Below is a small trained network, with its code and all its weights. Each question gives an input and a class and asks what happens when units are switched off, that is, made to give their printed mean instead of their output.

import numpy as np


def w(rows, s, z=0):
    codes = np.array(rows[::2]) - 128.0
    scale = np.full(codes.shape[1], s)
    scale[-1] = z or s
    return codes * scale


def f(y):
    return np.maximum(y, 0)


def log_softmax(a):
    a = a - a.max(-1, keepdims=True)
    return a - np.log(np.exp(a).sum(-1, keepdims=True))


def net(x, mask):
    res = np.array(x, float).reshape(1, 5) / 4 @ E
    y = f(res @ A[0][:, :-1].T + A[0][:, -1])
    res = res + np.where(mask, y, B[0][:, -1]) @ B[0][:, :-1]
    return log_softmax(res[-1] @ U[:, :-1].T + U[:, -1])


A, B = {}, {}
E = w([
[142,143,30,119,174,189],'x0',
[231,185,146,181,117,210],'x1',
[57,49,70,169,66,195],'x2',
[149,54,162,84,86,173],'x3',
[83,52,136,254,173,98],'x4',
],0.0083)
A[0] = w([
[80,135,175,154,101,72,131],'neuron 1',
[130,159,126,82,99,146,71],'neuron 2',
[141,160,138,137,131,114,41],'neuron 3',
[150,148,130,133,105,141,135],'neuron 4',
[136,168,126,124,102,169,115],'neuron 5',
[129,77,100,69,135,131,123],'neuron 6',
[96,52,147,100,92,141,127],'neuron 7',
[108,101,135,119,114,137,124],'neuron 8',
[203,126,125,96,135,181,128],'neuron 9',
[135,193,110,117,85,172,63],'neuron 10',
[96,123,74,135,157,96,110],'neuron 11',
[92,127,186,143,112,72,136],'neuron 12',
[107,80,132,116,99,132,131],'neuron 13',
[111,82,152,138,153,77,137],'neuron 14',
[110,115,112,182,137,122,108],'neuron 15',
[127,111,135,127,104,120,110],'neuron 16',
[197,122,188,195,137,141,146],'neuron 17',
[95,86,141,117,97,134,151],'neuron 18',
[113,65,149,121,101,142,104],'neuron 19',
[56,115,71,109,134,103,139],'neuron 20',
[103,127,170,139,118,88,130],'neuron 21',
[166,136,174,180,138,147,159],'neuron 22',
[136,177,92,145,152,111,101],'neuron 23',
[81,130,90,117,144,112,105],'neuron 24',
[120,147,103,110,132,119,3],'neuron 25',
[100,102,128,252,142,115,158],'neuron 26',
[115,151,142,115,133,130,59],'neuron 27',
],0.017,0.0054)
B[0] = w([
[109,162,145,70,125,139,198],'neuron 1',
[105,114,115,180,138,130,183],'neuron 2',
[96,115,145,125,119,130,147],'neuron 3',
[119,151,113,143,153,133,167],'neuron 4',
[129,154,128,153,112,116,184],'neuron 5',
[184,142,123,115,148,150,188],'neuron 6',
[143,76,138,120,145,150,206],'neuron 7',
[119,104,126,123,139,131,159],'neuron 8',
[172,177,128,87,139,138,222],'neuron 9',
[121,165,110,170,128,103,197],'neuron 10',
[171,148,110,152,126,138,185],'neuron 11',
[106,167,138,75,131,119,200],'neuron 12',
[156,89,138,124,136,124,179],'neuron 13',
[100,176,125,121,96,118,192],'neuron 14',
[144,117,130,164,137,128,180],'neuron 15',
[125,116,93,111,140,111,145],'neuron 16',
[133,170,85,203,120,134,216],'neuron 17',
[160,84,133,120,120,139,186],'neuron 18',
[108,80,124,151,141,115,180],'neuron 19',
[186,125,91,159,150,152,214],'neuron 20',
[117,156,143,92,124,122,178],'neuron 21',
[152,167,114,178,124,137,198],'neuron 22',
[127,88,126,139,116,122,182],'neuron 23',
[168,138,126,156,141,148,177],'neuron 24',
[123,112,126,162,88,141,138],'neuron 25',
[78,106,109,251,104,113,252],'neuron 26',
[106,121,138,137,104,123,138],'neuron 27',
],0.029,0.012)
U = w([
[156,254,129,115,87,111,216],'0',
[186,83,106,174,117,142,169],'1',
[193,75,168,9,159,151,122],'2',
[113,149,186,42,94,95,1],'3',
],0.0087,0.0024)

Each question gives the input, the list of numbers given to net, and the class t.
The units are the neurons (one row each of A and B). Each row of codes is followed by its name. A weight is (code - 128) times the scale printed after its matrix; where a second scale follows, it is the last column's (A, B and U).
mask holds one flag per neuron, in row order. A switched-off neuron (its flag False) gives its mean, the last column of its row in B, instead of its output. The means were averaged over made-up inputs and are rounded, as every weight is.
A unit's drop is (log p(t) with every unit on - log p(t) with that unit switched off) / (log p(t) with every unit on - log p(t) with every unit switched off).
most important unit: the unit with the biggest drop
top k neurons: the k neurons with the biggest drops, biggest first
drop of u: that unit's drop, to one decimal
input [1,-6,-2,-4,-5], class 1: most important unit : neuron 9
input [3,2,3,-5,-3], class 0: top 2 neurons : [neuron 26; neuron 7]
input [0,-8,-3,0,1], class 0: top 2 neurons : [neuron 14; neuron 11]
input [-8,-3,-1,-2,3], class 0: top 2 neurons : [neuron 14; neuron 26]
input [-7,-5,7,7,4], class 2: top 4 neurons : [neuron 1; neuron 12; neuron 7; neuron 17]
input [-8,-1,-2,5,-3], class 2: top 2 neurons : [neuron 26; neuron 7]
input [-1,-3,-6,7,4], class 0: top 2 neurons : [neuron 14; neuron 23]
input [2,3,7,2,-7], class 0: top 2 neurons : [neuron 9; neuron 26]
input [6,7,1,4,5], class 0: top 2 neurons : [neuron 9; neuron 7]
input [-5,-3,-1,6,5], class 3: top 3 neurons : [neuron 12; neuron 1; neuron 14]
input [1,-5,-6,5,-4], class 2: top 2 neurons : [neuron 26; neuron 17]
input [-2,-8,-8,3,-6], class 3: drop of neuron 22 : 0.2
input [-1,-5,-8,1,-6], class 3: drop of neuron 3 : 0.0
input [-2,0,3,8,2], class 2: drop of neuron 17 : 0.1
input [-2,-6,-7,3,-3], class 3: most important unit : neuron 17
